Below is a small trained network, with its code and all its weights. Each question gives an input and a class and asks what happens when units are switched off, that is, made to give their printed mean instead of their output.

import numpy as np


def w(rows, s, z=0):
    codes = np.array(rows[::2]) - 128.0
    scale = np.full(codes.shape[1], s)
    scale[-1] = z or s
    return codes * scale


def f(y):
    return y / 2 * (1 + np.tanh(0.7978845608 * (y + 0.044715 * y**3)))


def log_softmax(a):
    a = a - a.max(-1, keepdims=True)
    return a - np.log(np.exp(a).sum(-1, keepdims=True))


def net(x, mask):
    res = np.array(x, float).reshape(1, 7) / 4 @ E
    y = f(res @ A[0][:, :-1].T + A[0][:, -1])
    res = res + np.where(mask, y, B[0][:, -1]) @ B[0][:, :-1]
    return log_softmax(res[-1] @ U[:, :-1].T + U[:, -1])


A, B = {}, {}
E = w([
[157,99,163,60,133,151,76,219],'x0',
[109,113,120,152,3,179,105,108],'x1',
[119,116,130,131,123,125,139,137],'x2',
[127,136,131,117,138,144,118,108],'x3',
[191,160,187,76,104,115,188,125],'x4',
[132,132,135,127,133,126,114,115],'x5',
[112,144,123,101,137,143,120,104],'x6',
],0.018)
A[0] = w([
[143,102,144,58,124,165,43,221,153],'n0',
[156,144,130,144,159,99,229,61,152],'n1',
[177,130,192,29,183,116,157,191,104],'n2',
[180,139,189,96,13,146,181,92,18],'n3',
[98,108,83,159,253,110,124,158,255],'n4',
[84,126,77,217,85,161,119,74,171],'n5',
[106,101,88,157,87,167,82,136,104],'n6',
],0.018,0.0068)
B[0] = w([
[127,99,138,138,76,189,62,197,252],'n0',
[117,233,128,166,101,90,158,138,212],'n1',
[164,119,203,62,149,85,198,158,254],'n2',
[110,89,70,131,251,158,81,112,205],'n3',
[120,95,72,128,237,163,87,109,251],'n4',
[146,28,126,81,113,117,165,52,240],'n5',
[137,92,171,141,84,123,133,130,195],'n6',
],0.021,0.03)
U = w([
[126,149,21,141,181,96,148,59,253],'0',
[213,92,155,57,102,85,182,109,142],'1',
[160,121,97,106,169,168,70,172,126],'2',
[142,94,111,155,5,165,80,116,52],'3',
[151,249,100,141,143,51,184,122,29],'4',
],0.011,0.0054)

Each question gives the input, the list of numbers given to net, and the class t.
The units are the neurons (one row each of A and B). Each row of codes is followed by its name. A weight is (code - 128) times the scale printed after its matrix; where a second scale follows, it is the last column's (A, B and U).
mask holds one flag per neuron, in row order. A switched-off neuron (its flag False) gives its mean, the last column of its row in B, instead of its output. The means were averaged over made-up inputs and are rounded, as every weight is.
A unit's drop is (log p(t) with every unit on - log p(t) with that unit switched off) / (log p(t) with every unit on - log p(t) with every unit switched off).
The circuit of an input: a set's keep is (log p(t) with only the set's units on - log p(t) with every unit switched off) / (log p(t) with every unit on - log p(t) with every unit switched off). Starting from all 7 units, units are removed one at a time, each time the one whose removal leaves the highest keep (on an exact tie, the one counted first), for as long as the keep stays at least 0.8.
units of the circuit, in order: the units of the circuit, biggest drop first
top k neurons: the k neurons with the biggest drops, biggest first
drop of u: that unit's drop, to one decimal
input [0,-5,1,-1,3,1,-3], class 4: units of the circuit, in order	(n5; n0)
input [-8,3,5,6,8,-8,6], class 0: units of the circuit, in order	(n3)
input [2,1,8,-6,5,-2,5], class 2: top 3 neurons	(n3; n5; n6)
input [0,6,-2,-4,-1,2,-7], class 1: top 2 neurons	(n0; n4)
input [3,3,3,2,0,1,-3], class 3: top 2 neurons	(n4; n2)
input [-4,-1,-6,-6,-8,-4,-5], class 0: top 2 neurons	(n4; n2)
input [-2,3,-4,6,2,2,-7], class 0: units of the circuit, in order	(n2; n0)
input [-1,6,8,-5,-6,1,0], class 1: top 2 neurons	(n5; n0)
input [-1,-5,-3,-4,6,7,-8], class 4: top 2 neurons	(n1; n5)
input [-1,-8,-4,-6,-2,6,-4], class 0: top 2 neurons	(n4; n0)
input [7,2,3,7,-2,7,3], class 3: top 2 neurons	(n0; n4)
input [-7,8,5,-5,2,-5,-6], class 0: top 2 neurons	(n3; n2)
input [1,6,8,6,-1,3,1], class 3: top 2 neurons	(n2; n4)
input [7,4,6,-8,6,-4,-3], class 2: top neuron	(n3)
input [-6,-6,-5,-8,-1,-4,4], class 0: top 2 neurons	(n4; n2)
input [8,-4,-7,-1,1,1,-4], class 1: top 2 neurons	(n2; n3)
input [5,6,-2,-3,0,-5,-4], class 3: drop of n0	0.2
input [-6,-8,5,-1,7,1,4], class 4: drop of n1	0.2
input [4,6,-5,-2,4,7,-1], class 2: drop of n3	2.1
input [-5,-6,-5,0,2,-3,-3], class 4: units of the circuit, in order	(n1)
